Below are the code and all the weights of a small trained network. Each question names an input and a target symbol and asks about switching units off, where a switched-off unit gives its printed mean instead of its output.

import numpy as np


def w(rows, s, z=0):
    codes = np.array(rows[::2]) - 128.0
    scale = np.full(codes.shape[1], s)
    scale[-1] = z or s
    return codes * scale


def norm(h):
    return h / np.sqrt((h * h).mean(-1, keepdims=True) + 1e-5)


def f(y):
    return np.maximum(y, 0)


def softmax(a):
    e = np.exp(a - a.max(-1, keepdims=True))
    return e / e.sum(-1, keepdims=True)


def log_softmax(a):
    a = a - a.max(-1, keepdims=True)
    return a - np.log(np.exp(a).sum(-1, keepdims=True))


def net(x, mask):
    ids = ['ΞΦαβγελπτ'.index(c) for c in x.split()]
    T = len(ids)
    res = E[ids] + P[:T]
    r = norm(res)
    for j in range(3):
        rows = slice(2 * j, 2 * j + 2)
        q, k, v = (r @ M[0][rows].T for M in (Q, K, V))
        z = softmax(np.where(np.tri(T) > 0, q @ k.T / 2**0.5, -1e9)) @ v
        o = O[0][rows]
        res = res + np.where(mask[j], z, o[:, -1]) @ o[:, :-1]
    y = f(norm(res) @ A[0][:, :-1].T + A[0][:, -1])
    res = res + np.where(mask[3:11], y, B[0][:, -1]) @ B[0][:, :-1]
    return log_softmax(norm(res)[-1] @ U[:, :-1].T + U[:, -1])


Q, K, V, O, A, B = {}, {}, {}, {}, {}, {}
E = w([
[51,146,114,163],'Ξ',
[2,122,132,145],'Φ',
[71,175,86,167],'α',
[10,80,156,127],'β',
[51,101,131,142],'γ',
[114,71,244,142],'ε',
[54,101,129,143],'λ',
[88,113,132,160],'π',
[140,143,147,189],'τ',
],0.0078)
P = w([
[140,166,158,64],'0',
[63,135,39,31],'1',
[126,216,253,83],'2',
[105,125,88,197],'3',
[110,195,239,82],'4',
[120,108,82,192],'5',
[89,173,198,129],'6',
[131,91,73,185],'7',
[69,136,174,149],'8',
[144,85,62,161],'9',
[51,115,163,190],'10',
[167,73,57,135],'11',
[20,50,129,232],'12',
[180,83,75,126],'13',
],0.016)
Q[0] = w([
[114,93,111,114],'h1',
[154,140,150,139],'h1',
[117,124,87,58],'h2',
[147,185,82,80],'h2',
[80,159,170,113],'h3',
[5,129,159,180],'h3',
],0.022)
K[0] = w([
[159,70,108,97],'h1',
[141,130,184,176],'h1',
[59,193,247,82],'h2',
[85,203,189,148],'h2',
[165,47,82,203],'h3',
[174,20,9,105],'h3',
],0.014)
V[0] = w([
[102,117,123,214],'h1',
[88,96,79,76],'h1',
[86,201,118,138],'h2',
[145,69,164,93],'h2',
[150,19,190,126],'h3',
[250,135,78,127],'h3',
],0.012)
O[0] = w([
[122,75,124,122,126],'h1',
[114,151,90,160,159],'h1',
[90,147,68,145,119],'h2',
[141,143,192,173,108],'h2',
[137,223,231,159,96],'h3',
[151,178,86,4,2],'h3',
],0.013,0.0061)
A[0] = w([
[167,141,147,121,2],'n1',
[155,214,177,117,59],'n2',
[77,187,155,129,145],'n3',
[132,200,96,152,67],'n4',
[84,108,151,147,164],'n5',
[123,115,166,86,186],'n6',
[132,107,92,4,209],'n7',
[156,118,143,180,159],'n8',
],0.021,0.0057)
B[0] = w([
[134,58,117,195,129],'n1',
[75,207,48,216,159],'n2',
[202,127,199,73,194],'n3',
[106,118,124,38,134],'n4',
[116,121,54,122,245],'n5',
[136,209,99,101,174],'n6',
[244,70,138,202,166],'n7',
[93,72,125,96,212],'n8',
],0.012)
U = w([
[82,166,17,134,164],'Ξ',
[96,99,100,151,101],'Φ',
[175,86,113,150,98],'α',
[146,45,226,170,2],'β',
[108,110,154,69,63],'γ',
[127,202,163,167,232],'ε',
[121,117,141,74,49],'λ',
[159,173,94,36,206],'π',
[245,129,125,123,183],'τ',
],0.011,0.0028)

Each question gives the input, a string of symbols that net reads in full, and the target symbol t.
The units are the heads (2 rows each of Q, K, V and O) and the neurons (one row each of A and B). Each row of codes is followed by its name. A weight is (code - 128) times the scale printed after its matrix; where a second scale follows, it is the last column's (O, A, B and U).
mask holds one flag per unit, heads first, then neurons. A switched-off unit (its flag False) gives its mean, the last column of its rows in O or B, instead of its output. The means were averaged over made-up inputs and are rounded, as every weight is.
A unit's drop is (log p(t) with every unit on - log p(t) with that unit switched off) / (log p(t) with every unit on - log p(t) with every unit switched off).
The circuit of an input: a set's keep is (log p(t) with only the set's units on - log p(t) with every unit switched off) / (log p(t) with every unit on - log p(t) with every unit switched off). Starting from all 11 units, units are removed one at a time, each time the one whose removal leaves the highest keep (on an exact tie, the one counted first), for as long as the keep stays at least 0.8.
circuit, biggest first: the units of the circuit, biggest drop first
k most important neurons: the k neurons with the biggest drops, biggest first
heads that matter: for each layer, one digit per head in row order, 1 if its drop is at least 0.15 and else 0, layers parted by /
drop of u: that unit's drop, to one decimal
input ε γ τ Φ λ τ π π λ, target π: circuit, biggest first -> (h3, n3, n5)
input ε β Ξ Ξ β, target Ξ: heads that matter -> 001
input ε ε ε, target ε: heads that matter -> 100
input τ ε ε ε ε π γ ε τ τ γ β τ, target β: heads that matter -> 011
input π τ τ Ξ ε, target Ξ: heads that matter -> 011
input π Ξ β τ β α Ξ τ ε β Φ, target β: heads that matter -> 001
input π ε λ γ Ξ ε γ, target ε: circuit, biggest first -> (h3)
input γ ε Ξ τ τ, target τ: heads that matter -> 011
input Φ τ Φ τ ε τ τ λ τ λ α ε Ξ, target ε: circuit, biggest first -> (h3, n2, n3)
input π Ξ α ε γ γ ε τ α, target τ: circuit, biggest first -> (h3, n7, h2)
input ε Ξ λ τ τ ε γ π α, target π: circuit, biggest first -> (h3, n3)
input π τ Ξ π ε ε ε τ γ π π τ γ, target τ: circuit, biggest first -> (h3, n7)
input Ξ τ π, target τ: circuit, biggest first -> (n7, h3, h1)
input ε ε τ ε ε Ξ β, target Ξ: circuit, biggest first -> (n5)
input λ Ξ ε ε β, target ε: circuit, biggest first -> (h3, n2)
input ε ε Ξ ε λ Φ ε β ε τ Φ, target τ: circuit, biggest first -> (h3, n7)
input τ τ τ τ γ τ ε, target τ: circuit, biggest first -> (h3, n7, h2)
input γ π Φ, target π: heads that matter -> 101
input Ξ π π, target π: circuit, biggest first -> (h1, h3, n6)
input β τ ε ε ε τ ε α π Φ τ τ β, target τ: circuit, biggest first -> (h3, n7)
input β π Ξ β λ ε τ β α, target β: 3 most important neurons -> (n3, n2, n6)
input Φ Ξ α, target Ξ: drop of n8 -> 0.2
input π Ξ τ, target Ξ: drop of h3 -> 0.3
input Ξ Ξ τ ε Φ ε τ π γ, target π: drop of n5 -> 0.1
